Here is a tiny trained network, its code and every weight. The questions are about switching its units off for an input and a target symbol, where a switched-off unit gives its printed mean instead of its output.

import numpy as np


def w(rows, s, z=0):
    codes = np.array(rows[::2]) - 128.0
    scale = np.full(codes.shape[1], s)
    scale[-1] = z or s
    return codes * scale


def f(y):
    return y / 2 * (1 + np.tanh(0.7978845608 * (y + 0.044715 * y**3)))


def softmax(a):
    e = np.exp(a - a.max(-1, keepdims=True))
    return e / e.sum(-1, keepdims=True)


def log_softmax(a):
    a = a - a.max(-1, keepdims=True)
    return a - np.log(np.exp(a).sum(-1, keepdims=True))


def net(x, mask):
    ids = ['αβγδεζηθλμξπστφψ'.index(c) for c in x.split()]
    T = len(ids)
    res = E[ids] + P[:T]
    u = 0
    for l in range(2):
        q, k, v = (res @ M[l].T for M in (Q, K, V))
        z = softmax(np.where(np.tri(T) > 0, q @ k.T / 4**0.5, -1e9)) @ v
        res = res + np.where(mask[u], z, O[l][:, -1]) @ O[l][:, :-1]
        u += 1
        y = f(res @ A[l][:, :-1].T + A[l][:, -1])
        res = res + np.where(mask[u : u + 8], y, B[l][:, -1]) @ B[l][:, :-1]
        u += 8
    return log_softmax(res[-1] @ U[:, :-1].T + U[:, -1])


Q, K, V, O, A, B = {}, {}, {}, {}, {}, {}
E = w([
[99,96,185,100,119,4,100,201],'α',
[187,37,72,137,120,34,189,166],'β',
[178,114,103,80,214,52,130,187],'γ',
[30,70,105,207,55,238,136,198],'δ',
[113,176,133,64,194,224,72,100],'ε',
[77,110,35,189,230,224,82,115],'ζ',
[143,45,151,124,68,81,172,110],'η',
[75,140,191,102,190,152,143,157],'θ',
[90,54,2,204,127,99,99,157],'λ',
[114,174,121,97,60,103,90,224],'μ',
[67,131,191,99,37,158,84,102],'ξ',
[193,134,67,87,120,183,137,77],'π',
[106,158,133,123,87,196,174,128],'σ',
[189,58,117,84,86,135,116,43],'τ',
[197,73,142,44,174,87,49,86],'φ',
[112,53,217,71,181,163,110,54],'ψ',
],0.0074)
P = w([
[97,213,101,83,137,135,213,166],'0',
[180,69,157,115,145,155,106,160],'1',
[145,61,126,86,149,163,97,163],'2',
[116,47,105,80,146,156,92,156],'3',
[131,115,111,185,111,123,86,115],'4',
[110,92,109,172,127,133,87,122],'5',
[88,77,107,159,137,136,86,132],'6',
[95,62,111,161,146,145,74,148],'7',
[68,51,103,158,140,144,85,140],'8',
[50,45,99,153,143,150,81,151],'9',
[43,46,94,156,143,158,84,151],'10',
[41,6,115,137,160,144,73,133],'11',
[52,1,106,141,147,163,84,131],'12',
[34,6,105,139,139,165,64,150],'13',
],0.0048)
Q[0] = w([
[182,254,156,182,108,104,153,91],'0.h1',
[81,51,102,118,142,148,121,132],'0.h1',
[73,81,100,136,143,152,117,128],'0.h1',
[79,156,137,225,135,108,145,94],'0.h1',
],0.0071)
K[0] = w([
[254,90,213,52,136,78,88,123],'0.h1',
[63,128,77,191,133,150,128,136],'0.h1',
[82,104,94,177,135,139,119,137],'0.h1',
[148,59,169,135,130,133,62,98],'0.h1',
],0.0065)
V[0] = w([
[19,56,75,223,127,207,37,153],'0.h1',
[78,179,51,176,210,157,108,207],'0.h1',
[113,2,51,218,154,111,133,108],'0.h1',
[116,58,245,107,203,130,100,124],'0.h1',
],0.0064)
O[0] = w([
[163,187,136,244,108,158,70,123,252],'0.h1',
[203,253,75,110,141,113,67,120,184],'0.h1',
[218,104,132,251,156,118,131,142,190],'0.h1',
[59,129,213,187,253,86,119,134,152],'0.h1',
],0.0072,0.0037)
A[0] = w([
[149,168,101,207,121,161,101,128,254],'0.n1',
[98,39,76,79,83,129,216,71,202],'0.n2',
[23,96,182,2,74,76,43,128,192],'0.n3',
[194,120,35,114,65,76,132,182,185],'0.n4',
[41,168,153,106,89,245,144,134,196],'0.n5',
[214,192,138,127,145,181,67,67,128],'0.n6',
[117,148,88,67,232,158,103,90,231],'0.n7',
[20,115,209,135,148,89,217,192,188],'0.n8',
],0.0059,0.004)
B[0] = w([
[169,147,154,213,129,150,66,136,254],'0.n1',
[158,18,135,80,104,157,165,116,139],'0.n2',
[123,146,206,22,69,86,79,105,171],'0.n3',
[229,117,86,130,61,80,133,179,167],'0.n4',
[34,180,165,97,72,230,117,122,157],'0.n5',
[171,206,165,138,147,104,157,113,165],'0.n6',
[173,153,140,46,254,134,101,91,185],'0.n7',
[35,112,237,142,122,89,179,164,146],'0.n8',
],0.0065,0.0058)
Q[1] = w([
[80,141,115,2,118,122,210,129],'1.h1',
[91,125,68,33,121,118,229,131],'1.h1',
[178,122,196,225,132,146,29,121],'1.h1',
[157,121,173,247,131,130,57,145],'1.h1',
],0.0077)
K[1] = w([
[153,164,109,8,112,109,247,138],'1.h1',
[128,157,153,2,107,121,225,120],'1.h1',
[134,109,120,240,153,129,56,135],'1.h1',
[116,112,124,239,133,151,32,128],'1.h1',
],0.0074)
V[1] = w([
[155,90,95,158,80,115,148,201],'1.h1',
[136,141,122,146,124,254,148,76],'1.h1',
[169,190,82,158,172,134,104,117],'1.h1',
[162,83,77,120,164,90,121,78],'1.h1',
],0.0098)
O[1] = w([
[222,123,203,232,88,145,137,223,141],'1.h1',
[137,139,92,211,86,129,200,56,196],'1.h1',
[152,164,115,210,132,75,72,77,249],'1.h1',
[126,2,145,171,154,127,39,84,102],'1.h1',
],0.0073,0.011)
A[1] = w([
[137,46,133,84,76,240,140,43,184],'1.n1',
[138,188,72,159,143,121,93,1,79],'1.n2',
[201,203,66,168,166,144,144,129,29],'1.n3',
[154,92,97,84,82,153,142,183,253],'1.n4',
[54,8,154,113,124,98,161,106,91],'1.n5',
[112,158,112,208,9,142,158,145,122],'1.n6',
[204,121,84,146,96,28,122,140,62],'1.n7',
[67,110,61,101,189,215,221,175,238],'1.n8',
],0.0064,0.0042)
B[1] = w([
[162,90,106,131,94,210,111,3,153],'1.n1',
[82,78,108,111,101,75,131,179,248],'1.n2',
[95,111,193,49,79,94,154,120,221],'1.n3',
[175,115,66,134,97,136,116,195,152],'1.n4',
[117,59,196,125,104,89,194,96,151],'1.n5',
[159,118,131,41,220,94,141,108,222],'1.n6',
[51,175,178,145,128,180,105,101,201],'1.n7',
[73,155,89,235,186,182,152,169,167],'1.n8',
],0.007,0.014)
U = w([
[118,144,196,85,86,69,170,153,3],'α',
[138,85,90,160,118,119,167,182,141],'β',
[136,114,91,109,221,95,129,192,150],'γ',
[188,190,179,132,134,116,191,109,146],'δ',
[112,174,111,111,190,156,99,112,109],'ε',
[82,132,70,139,113,88,106,91,146],'ζ',
[125,78,133,158,101,129,174,128,106],'η',
[77,127,148,155,195,136,154,139,115],'θ',
[178,111,161,161,128,151,78,165,126],'λ',
[127,161,90,100,73,139,83,182,227],'μ',
[57,160,170,120,3,133,95,103,9],'ξ',
[170,146,49,140,124,166,125,110,194],'π',
[95,151,93,174,106,177,143,148,159],'σ',
[175,102,96,124,96,152,129,79,111],'τ',
[166,109,133,68,170,102,91,112,179],'φ',
[111,101,172,120,180,138,138,87,86],'ψ',
],0.0069,0.0048)

Each question gives the input, a string of symbols that net reads in full, and the target symbol t.
The units are the heads (4 rows each of Q, K, V and O) and the neurons (one row each of A and B). Each row of codes is followed by its name. A weight is (code - 128) times the scale printed after its matrix; where a second scale follows, it is the last column's (O, A, B and U).
mask holds one flag per unit, layer by layer, with each layer's heads first. A switched-off unit (its flag False) gives its mean, the last column of its rows in O or B, instead of its output. The means were averaged over made-up inputs and are rounded, as every weight is.
A unit's drop is (log p(t) with every unit on - log p(t) with that unit switched off) / (log p(t) with every unit on - log p(t) with every unit switched off).
The circuit of an input: a set's keep is (log p(t) with only the set's units on - log p(t) with every unit switched off) / (log p(t) with every unit on - log p(t) with every unit switched off). Starting from the 12 units with the biggest drops (on a tie, the unit counted first), units are removed one at a time, each time the one whose removal leaves the highest keep (on an exact tie, the one counted first), for as long as the keep stays at least 0.8.
circuit, biggest first: the units of the circuit, biggest drop first
k most important neurons: the k neurons with the biggest drops, biggest first
top k neurons in layer l: the k neurons of layer l with the biggest drops, biggest first
input φ λ τ ζ λ β λ η ε ε γ β τ ξ, target λ: circuit, biggest first : [1.h1; 0.h1; 0.n4]
input β θ γ μ α φ, target φ: circuit, biggest first : [1.h1; 0.h1; 1.n8]
input α σ ξ ψ θ ξ ψ θ η γ ψ τ ξ γ, target γ: circuit, biggest first : [1.h1; 0.h1; 1.n7]
input μ ψ π ξ π τ ψ φ η, target η: most important neuron : [1.n5]
input λ ψ ψ φ, target λ: circuit, biggest first : [1.h1; 0.h1; 0.n4; 0.n1]
input μ φ α, target α: circuit, biggest first : [0.h1; 0.n3; 1.h1]
input π σ π, target τ: circuit, biggest first : [0.h1; 1.n1; 0.n2; 1.h1]
input ξ ψ γ γ α γ, target γ: circuit, biggest first : [1.h1; 0.h1; 1.n7; 1.n3]
input π φ β η σ ε ψ α μ ζ γ λ, target λ: circuit, biggest first : [0.h1; 1.h1; 0.n1]
input ξ γ ξ, target σ: top 2 neurons in layer 0 : [0.n5; 0.n1]
input β ξ γ λ, target λ: top 2 neurons in layer 0 : [0.n4; 0.n5]
input β δ σ μ μ π μ φ γ μ ζ τ, target ζ: 2 most important neurons : [1.n2; 0.n1]
input δ μ β φ λ λ φ φ ε θ φ, target λ: 2 most important neurons : [0.n4; 0.n5]
input α μ δ δ μ θ λ φ θ, target λ: top 2 neurons in layer 0 : [0.n5; 0.n4]
input σ η μ γ ζ η γ β τ α ψ, target ζ: 2 most important neurons : [0.n1; 1.n2]
input φ γ τ, target ψ: top neuron in layer 1 : [1.n5]
input ε φ ψ, target ψ: top 4 neurons in layer 1 : [1.n5; 1.n1; 1.n4; 1.n8]
input λ β ξ β γ ε ε γ τ ξ, target λ: 2 most important neurons : [0.n4; 0.n1]
input η σ μ ε α θ ξ θ, target θ: top 2 neurons in layer 0 : [0.n8; 0.n4]
input μ τ δ δ τ η, target δ: 2 most important neurons : [1.n6; 0.n7]
input λ π β λ γ γ σ ζ γ μ β, target ζ: top 2 neurons in layer 1 : [1.n2; 1.n7]
input ζ σ μ α σ ψ θ γ ε ε τ σ, target ζ: 3 most important neurons : [0.n1; 1.n2; 0.n7]
input ζ ψ ε τ, target ζ: top 2 neurons in layer 0 : [0.n7; 0.n1]
input σ μ σ ξ η μ σ, target σ: 2 most important neurons : [1.n8; 0.n5]
input ε δ ζ θ ψ ψ ε, target ζ: 2 most important neurons : [1.n2; 0.n1]
input ξ γ ψ η ε δ γ, target δ: top 2 neurons in layer 0 : [0.n7; 0.n5]
input τ τ ε ξ ζ γ, target ζ: top 2 neurons in layer 1 : [1.n2; 1.n6]
